Each row has a name. Each piece below is followed by the name of the row it came from, unless a question asks for something else. Each question is about the rows just above it. Places in a row count from 1.

[-0.25  2.61  4.22 -2.99 -4.40  0.05 -1.93 -3.26 -0.92] = Gigu
[ 1.67  2.21 -2.86  0.87  1.82  0.43  0.35  0.98  3.62] = Dipu
[ 0.98  3.27  2.50  1.27 -6.37  0.09  2.39  8.54 -1.28] = Dozik
Put [-6.37 -1.28  0.09  0.98  1.27  2.39  2.50  3.27  8.54] back in order: which row is it? => Dozik
find: [ 0.09  2.39  8.54 -1.28] => Dozik

[ 4.68 -1.43  3.07 -5.15 -3.65 -0.09 -1.05 -5.03 -7.43  1.36  6.22] -> Gigu
[ 4.36 -6.90 -4.54  7.38 -6.25  3.55  0.46 -5.97 -7.80 -2.28  3.01] -> Vorot
[-6.26  2.04  4.17 -4.06  0.47 -2.38  5.06  7.08 -0.01  6.53 -7.37] -> tipo
[ 1.31  6.19  0.92  5.21 -3.48  2.10  5.17  5.02  6.34 -6.11  6.69] -> Bup
[-0.17  8.06 -7.18 -1.05 -6.54  5.94 -2.66  0.75  1.00 -3.87 -0.07] -> tege
[-5.89  0.93 -2.15 -4.31  1.30  1.73 -7.95  0.72 -3.40 -5.81  1.31] -> bila
[ 1.00 -3.87 -0.07 -7.18 -2.66  0.76  5.94 -6.54 -0.17  8.06 -1.05] -> Dozik
[ 2.12  7.18 -3.85  1.62  4.42 -5.02 -6.58 -5.02 -0.69  7.94  4.01] -> ledep
[ 5.07  7.32 -5.38 -5.95 -5.66 -0.50  6.66  6.86 -4.63 -7.05 -0.67] -> Luku
[ 4.51  6.17  0.54 -2.43 -1.55 -4.14 -6.93 -7.46  6.07 -1.12  4.69] -> Lon
[ 2.12  7.18 -3.85  1.62  4.42 -5.02 -6.58 -5.02 -5.97 -0.61  1.42] -> Dipu
[ 0.51 -7.33 -4.17 -6.54 -5.29 -5.33  3.30  1.39  1.74  2.80  5.55] -> kenol
[-7.18 -6.54 -3.87 -2.66 -1.05 -0.17 -0.07  0.76  1.00  5.94  8.06] is which row reordered? => Dozik
[ 2.12  7.18 -3.85  1.62  4.42 -5.02 -6.58 -5.02 -5.97 -0.61  1.42] is in which row? => Dipu

[ 1.42 -5.30 -8.01 -5.30 -2.09 -5.30] = Bup
[ 0.05 -4.93  4.50 -5.31  2.61  3.05] = kenol
[ 6.71  0.05  3.04  2.61  4.50 -4.93] = Vorot
Shift each entry of [-2.09] by +1 times 0.01: => [-2.08]
Which row holds these entries in another order? [-4.93  4.50  2.61  3.04  0.05  6.71] => Vorot
Put [-5.31  2.61  3.05  0.05 -4.93  4.50] back in order: which row is it? => kenol
Places of [-5.30] in row Bup: => 2 4 6

[ 1.85  1.95  1.33 -1.87  1.60  4.72  1.31 -2.80  5.67] : kenol
[ 0.95 -1.63 -0.06 -1.63 -0.86  3.75 -0.81 -3.40  4.62] : Gigu
[ 1.16  1.30 -0.04  1.48  2.49  7.02  3.94 -1.36  2.19] : Dozik
[ 0.94  2.03  0.09  1.83 -2.40  5.65 -1.71 -0.60  6.92] : bila
[ 2.10  1.58  1.94 -2.34  2.86  4.32  1.92 -2.64  5.82] : Vorot
[-0.29 -0.76  0.69  0.69  0.95  7.94 -0.29  0.69  0.69] : Bup
[-1.64  2.40 -4.21 -1.29  1.89  4.55 -5.28 -3.08  3.03] : ledep
[ 0.48  0.78 -0.97  1.17 -3.28  3.82 -2.17 -2.89  7.95] : tege
[ 3.39  1.21 -3.54 -0.22  0.70  3.35 -3.83  0.08  4.49] : tipo
[ 1.59  0.42 -1.45  0.12  4.26  0.68  1.70 -1.26  2.89] : Luku
Shift each entry of [3.82] by -1 times 0.01: => [3.81]
Places of [0.69] in row Bup: => 3 4 8 9
Places of [3.35] in row tipo: => 6
[0.70] with -1 step of 0.01 on every entry: => [0.69]

